Below are the code and all the weights of a small trained network. Each question names an input and a class and asks about switching units off, where a switched-off unit gives its printed mean instead of its output.

import numpy as np


def w(rows, s, z=0):
    codes = np.array(rows[::2]) - 128.0
    scale = np.full(codes.shape[1], s)
    scale[-1] = z or s
    return codes * scale


def f(y):
    return np.maximum(y, 0)


def log_softmax(a):
    a = a - a.max(-1, keepdims=True)
    return a - np.log(np.exp(a).sum(-1, keepdims=True))


def net(x, mask):
    res = np.array(x, float).reshape(1, 8) / 4 @ E
    y = f(res @ A[0][:, :-1].T + A[0][:, -1])
    res = res + np.where(mask, y, B[0][:, -1]) @ B[0][:, :-1]
    return log_softmax(res[-1] @ U[:, :-1].T + U[:, -1])


A, B = {}, {}
E = w([
[97,72,69,131,130,182,183,2],'x0',
[143,194,96,247,47,161,144,133],'x1',
[128,128,127,128,129,129,127,127],'x2',
[168,103,225,144,96,168,106,72],'x3',
[153,212,90,108,172,125,64,57],'x4',
[128,128,127,129,130,130,130,127],'x5',
[81,114,151,205,190,97,119,87],'x6',
[81,223,172,95,157,170,191,125],'x7',
],0.0093)
A[0] = w([
[200,123,107,39,88,190,128,160,182],'neuron 1',
[159,74,90,142,121,99,84,131,5],'neuron 2',
[191,146,77,56,62,188,180,149,211],'neuron 3',
[188,96,207,126,95,168,117,76,75],'neuron 4',
[177,114,244,133,125,195,92,92,63],'neuron 5',
[75,124,157,179,169,80,148,108,253],'neuron 6',
[76,139,46,126,122,123,137,161,52],'neuron 7',
[176,171,142,121,144,137,57,72,154],'neuron 8',
[156,178,78,94,139,105,71,73,159],'neuron 9',
[58,182,160,87,164,177,203,127,27],'neuron 10',
[168,74,68,134,116,107,106,138,58],'neuron 11',
[63,39,194,134,70,102,218,188,122],'neuron 12',
[88,198,175,105,149,152,157,153,97],'neuron 13',
[100,133,60,103,165,93,154,165,57],'neuron 14',
[126,188,124,119,171,108,83,89,105],'neuron 15',
[80,73,51,109,123,225,174,37,33],'neuron 16',
[65,184,174,100,148,171,202,141,86],'neuron 17',
[87,62,164,2,198,96,95,121,81],'neuron 18',
[164,61,103,132,127,78,71,136,72],'neuron 19',
],0.0084,0.0053)
B[0] = w([
[103,110,166,152,183,124,101,102,233],'neuron 1',
[195,120,136,98,99,108,126,72,158],'neuron 2',
[99,110,182,176,177,120,108,100,253],'neuron 3',
[70,168,103,98,119,79,191,128,199],'neuron 4',
[96,162,90,95,123,65,176,137,211],'neuron 5',
[128,96,180,153,166,119,101,121,240],'neuron 6',
[86,141,116,125,111,87,183,106,166],'neuron 7',
[118,100,117,121,131,152,174,157,221],'neuron 8',
[131,97,104,111,150,181,181,154,222],'neuron 9',
[188,112,116,113,104,113,126,75,207],'neuron 10',
[163,142,126,121,116,123,123,80,169],'neuron 11',
[149,109,87,104,154,183,180,142,247],'neuron 12',
[167,102,133,100,90,118,96,110,206],'neuron 13',
[89,151,108,110,122,65,187,104,175],'neuron 14',
[153,110,128,114,142,154,157,150,196],'neuron 15',
[114,128,134,70,111,113,12,224,248],'neuron 16',
[185,111,139,117,96,114,101,100,220],'neuron 17',
[90,195,112,205,67,184,100,118,255],'neuron 18',
[172,116,120,104,106,122,115,114,187],'neuron 19',
],0.011,0.0079)
U = w([
[223,121,125,98,77,93,114,52,58],'0',
[61,168,92,95,120,25,186,113,64],'1',
[141,148,151,90,120,100,58,252,148],'2',
[152,103,102,110,170,209,187,154,55],'3',
[96,194,112,227,47,190,108,105,130],'4',
[126,126,145,138,152,119,120,119,255],'5',
[103,102,185,165,219,97,103,80,67],'6',
[127,130,135,135,136,120,124,124,238],'7',
],0.014,0.0082)

Each question gives the input, the list of numbers given to net, and the class t.
The units are the neurons (one row each of A and B). Each row of codes is followed by its name. A weight is (code - 128) times the scale printed after its matrix; where a second scale follows, it is the last column's (A, B and U).
mask holds one flag per neuron, in row order. A switched-off neuron (its flag False) gives its mean, the last column of its row in B, instead of its output. The means were averaged over made-up inputs and are rounded, as every weight is.
A unit's drop is (log p(t) with every unit on - log p(t) with that unit switched off) / (log p(t) with every unit on - log p(t) with every unit switched off).
The circuit of an input: a set's keep is (log p(t) with only the set's units on - log p(t) with every unit switched off) / (log p(t) with every unit on - log p(t) with every unit switched off). Starting from the 12 units with the biggest drops (on a tie, the unit counted first), units are removed one at a time, each time the one whose removal leaves the highest keep (on an exact tie, the one counted first), for as long as the keep stays at least 0.8.
units of the circuit, in order: the units of the circuit, biggest drop first
unit that matters most: the unit with the biggest drop
top k neurons: the k neurons with the biggest drops, biggest first
drop of u: that unit's drop, to one decimal
input [0,3,-3,-3,-2,2,-5,3], class 6: top neuron : (neuron 3)
input [-4,-3,3,8,-1,-5,-3,-1], class 1: units of the circuit, in order : (neuron 5; neuron 4)
input [0,-8,-5,6,8,8,-1,-7], class 3: units of the circuit, in order : (neuron 9; neuron 8)
input [-6,1,-8,8,8,-3,4,-1], class 1: top 2 neurons : (neuron 5; neuron 4)
input [-7,-7,-5,-7,-5,3,3,6], class 1: top 2 neurons : (neuron 14; neuron 16)
input [8,2,-8,-3,7,1,3,3], class 2: top 2 neurons : (neuron 16; neuron 12)
input [-6,0,3,6,-6,8,-2,5], class 5: top 3 neurons : (neuron 16; neuron 9; neuron 1)
input [-3,1,-8,-7,-4,7,-8,-5], class 6: top 2 neurons : (neuron 3; neuron 1)
input [-2,1,0,-1,2,2,-4,-6], class 0: top 4 neurons : (neuron 16; neuron 2; neuron 19; neuron 11)
input [-2,-5,-1,1,-2,2,4,7], class 0: top 3 neurons : (neuron 10; neuron 17; neuron 13)
input [-3,-1,1,-8,-8,-5,-3,8], class 0: units of the circuit, in order : (neuron 17; neuron 10)
input [0,-2,-1,7,-6,1,5,1], class 1: top 2 neurons : (neuron 5; neuron 4)
input [6,4,7,0,-4,-6,3,7], class 0: top 2 neurons : (neuron 10; neuron 17)
input [-8,3,-5,-8,8,-6,-1,-2], class 1: units of the circuit, in order : (neuron 14; neuron 16)
input [-4,0,5,3,6,0,-2,-3], class 3: units of the circuit, in order : (neuron 16; neuron 9; neuron 8)
input [0,-4,-7,-3,8,-8,3,-6], class 3: unit that matters most : neuron 9
input [3,7,3,6,3,-2,-8,7], class 6: units of the circuit, in order : (neuron 3; neuron 18)
input [-7,-2,3,-5,-5,-8,7,-3], class 5: top 2 neurons : (neuron 16; neuron 12)
input [5,-4,6,2,8,4,-2,4], class 3: top 3 neurons : (neuron 9; neuron 8; neuron 15)
input [1,-7,-4,-1,-5,-7,7,-1], class 4: units of the circuit, in order : (neuron 18)
input [-5,8,-5,-8,-2,-7,-2,-2], class 1: top 2 neurons : (neuron 18; neuron 7)
input [0,4,3,-3,-6,-6,2,-6], class 0: units of the circuit, in order : (neuron 2; neuron 11)
input [-4,2,7,8,8,-3,-1,1], class 1: units of the circuit, in order : (neuron 5; neuron 4)
input [-5,-7,-5,4,-8,-7,-5,0], class 3: drop of neuron 16 : 0.2
input [4,3,6,1,-8,-5,6,7], class 3: drop of neuron 10 : -0.6
